Here is a tiny trained network, its code and every weight. The questions are about switching its units off for an input and a target symbol, where a switched-off unit gives its printed mean instead of its output.

import numpy as np


def w(rows, s, z=0):
    codes = np.array(rows[::2]) - 128.0
    scale = np.full(codes.shape[1], s)
    scale[-1] = z or s
    return codes * scale


def f(y):
    return y / 2 * (1 + np.tanh(0.7978845608 * (y + 0.044715 * y**3)))


def softmax(a):
    e = np.exp(a - a.max(-1, keepdims=True))
    return e / e.sum(-1, keepdims=True)


def log_softmax(a):
    a = a - a.max(-1, keepdims=True)
    return a - np.log(np.exp(a).sum(-1, keepdims=True))


def net(x, mask):
    ids = ['ΛΞΠΦΩβγεζημστψ'.index(c) for c in x.split()]
    T = len(ids)
    res = E[ids] + P[:T]
    u = 0
    for l in range(2):
        q, k, v = (res @ M[l].T for M in (Q, K, V))
        z = softmax(np.where(np.tri(T) > 0, q @ k.T / 3**0.5, -1e9)) @ v
        res = res + np.where(mask[u], z, O[l][:, -1]) @ O[l][:, :-1]
        u += 1
        y = f(res @ A[l][:, :-1].T + A[l][:, -1])
        res = res + np.where(mask[u : u + 4], y, B[l][:, -1]) @ B[l][:, :-1]
        u += 4
    return log_softmax(res[-1] @ U[:, :-1].T + U[:, -1])


Q, K, V, O, A, B = {}, {}, {}, {}, {}, {}
E = w([
[109,110,96],'Λ',
[112,97,118],'Ξ',
[181,125,162],'Π',
[118,84,114],'Φ',
[112,176,165],'Ω',
[61,170,175],'β',
[43,153,149],'γ',
[113,149,172],'ε',
[54,169,104],'ζ',
[103,133,239],'η',
[253,177,53],'μ',
[138,174,62],'σ',
[164,89,64],'τ',
[139,167,113],'ψ',
],0.019)
P = w([
[84,223,192],'0',
[141,57,99],'1',
[116,154,125],'2',
[227,101,228],'3',
[143,38,89],'4',
[105,158,121],'5',
[222,90,254],'6',
[146,29,86],'7',
[117,137,114],'8',
],0.0091)
Q[0] = w([
[65,251,254],'0.h1',
[117,142,75],'0.h1',
[214,159,167],'0.h1',
],0.0072)
K[0] = w([
[254,185,150],'0.h1',
[184,105,162],'0.h1',
[163,167,84],'0.h1',
],0.011)
V[0] = w([
[216,143,245],'0.h1',
[1,74,114],'0.h1',
[122,130,116],'0.h1',
],0.005)
O[0] = w([
[141,156,226,139],'0.h1',
[3,129,119,255],'0.h1',
[120,131,120,131],'0.h1',
],0.006,0.00071)
A[0] = w([
[169,142,188,77],'0.n1',
[56,126,109,77],'0.n2',
[99,180,164,168],'0.n3',
[33,4,92,2],'0.n4',
],0.012,0.0026)
B[0] = w([
[73,129,91,173],'0.n1',
[52,135,230,224],'0.n2',
[193,107,69,237],'0.n3',
[209,251,88,253],'0.n4',
],0.015,0.0052)
Q[1] = w([
[158,101,118],'1.h1',
[104,110,143],'1.h1',
[38,145,2],'1.h1',
],0.0092)
K[1] = w([
[96,145,83],'1.h1',
[181,62,131],'1.h1',
[246,102,16],'1.h1',
],0.012)
V[1] = w([
[27,149,143],'1.h1',
[199,135,250],'1.h1',
[160,142,150],'1.h1',
],0.011)
O[1] = w([
[19,8,211,253],'1.h1',
[104,204,188,141],'1.h1',
[174,189,121,228],'1.h1',
],0.011,0.0024)
A[1] = w([
[106,196,161,6],'1.n1',
[2,188,19,99],'1.n2',
[174,154,100,44],'1.n3',
[53,137,146,3],'1.n4',
],0.012,0.0026)
B[1] = w([
[168,223,128,219],'1.n1',
[12,33,163,226],'1.n2',
[92,53,136,255],'1.n3',
[228,128,96,242],'1.n4',
],0.011,0.0096)
U = w([
[81,120,89,69],'Λ',
[160,172,145,2],'Ξ',
[110,45,168,29],'Π',
[203,186,137,61],'Φ',
[140,105,156,98],'Ω',
[167,146,214,73],'β',
[146,216,228,113],'γ',
[146,126,189,116],'ε',
[28,143,163,234],'ζ',
[178,97,255,186],'η',
[157,108,99,226],'μ',
[35,84,89,98],'σ',
[86,100,64,116],'τ',
[91,116,112,246],'ψ',
],0.0098,0.0049)

Each question gives the input, a string of symbols that net reads in full, and the target symbol t.
The units are the heads (3 rows each of Q, K, V and O) and the neurons (one row each of A and B). Each row of codes is followed by its name. A weight is (code - 128) times the scale printed after its matrix; where a second scale follows, it is the last column's (O, A, B and U).
mask holds one flag per unit, layer by layer, with each layer's heads first. A switched-off unit (its flag False) gives its mean, the last column of its rows in O or B, instead of its output. The means were averaged over made-up inputs and are rounded, as every weight is.
A unit's drop is (log p(t) with every unit on - log p(t) with that unit switched off) / (log p(t) with every unit on - log p(t) with every unit switched off).
The circuit of an input: a set's keep is (log p(t) with only the set's units on - log p(t) with every unit switched off) / (log p(t) with every unit on - log p(t) with every unit switched off). Starting from all 10 units, units are removed one at a time, each time the one whose removal leaves the highest keep (on an exact tie, the one counted first), for as long as the keep stays at least 0.8.
circuit, biggest first: the units of the circuit, biggest drop first
most important unit: the unit with the biggest drop
k most important neurons of layer l: the k neurons of layer l with the biggest drops, biggest first
drop of u: that unit's drop, to one decimal
input γ Φ Φ γ μ ψ ζ ζ, target ζ: 3 most important neurons of layer 1 -> [1.n2; 1.n3; 1.n4]
input ζ μ Ω μ, target Π: circuit, biggest first -> [1.h1; 0.n4]
input ζ γ γ γ Ω ζ Ξ, target Π: circuit, biggest first -> [1.h1]
input γ η β, target η: 3 most important neurons of layer 0 -> [0.n4; 0.n2; 0.n1]
input ζ ψ η η η η ε Π, target Π: circuit, biggest first -> [0.n2; 1.h1]
input γ γ Ξ, target γ: 3 most important neurons of layer 0 -> [0.n4; 0.n1; 0.n2]
input ζ σ γ, target σ: circuit, biggest first -> [1.h1; 1.n2]
input ζ μ γ ζ ζ, target ζ: circuit, biggest first -> [0.n2; 0.h1]
input γ ζ Λ, target ζ: circuit, biggest first -> [0.n3; 1.n2; 1.n4]
input γ σ ε τ Φ Λ γ γ, target γ: circuit, biggest first -> [1.n1; 0.n4; 0.n2]
input γ γ γ γ, target η: circuit, biggest first -> [1.h1; 0.n2; 1.n4]
input Φ ζ ζ ζ γ τ γ σ ζ, target σ: 2 most important neurons of layer 1 -> [1.n2; 1.n1]
input γ ζ Φ, target ζ: 2 most important neurons of layer 0 -> [0.n3; 0.n4]
input γ γ η η γ γ, target η: most important unit -> 0.n1
input γ σ μ μ, target η: 2 most important neurons of layer 1 -> [1.n2; 1.n3]
input Φ ζ τ ε σ Φ σ μ Λ, target σ: 3 most important neurons of layer 1 -> [1.n2; 1.n3; 1.n4]
input γ γ Φ, target γ: 2 most important neurons of layer 1 -> [1.n1; 1.n3]
input ζ Φ Ω γ γ ζ Ξ, target Π: 2 most important neurons of layer 0 -> [0.n2; 0.n4]
input Φ ζ Φ, target ζ: 2 most important neurons of layer 0 -> [0.n3; 0.n2]
input ζ ζ Φ μ, target Π: circuit, biggest first -> [1.h1]
input μ γ τ ζ γ Ω γ τ, target τ: 2 most important neurons of layer 1 -> [1.n3; 1.n2]
input η Λ β ε τ τ γ Φ, target Φ: 3 most important neurons of layer 0 -> [0.n4; 0.n1; 0.n3]
input ζ ε Φ Φ, target Π: 2 most important neurons of layer 0 -> [0.n2; 0.n4]
input η σ Π β ζ Λ, target ζ: 2 most important neurons of layer 0 -> [0.n3; 0.n4]
input ε γ ζ Φ γ Φ, target γ: drop of 1.h1 -> 0.2
input ζ ζ ζ τ, target Π: drop of 1.n1 -> 0.2
input β Ξ Ω Ω η γ Ω ζ σ, target σ: circuit, biggest first -> [1.n2]
input Ω Φ Π Ω γ, target γ: drop of 0.n4 -> 0.1
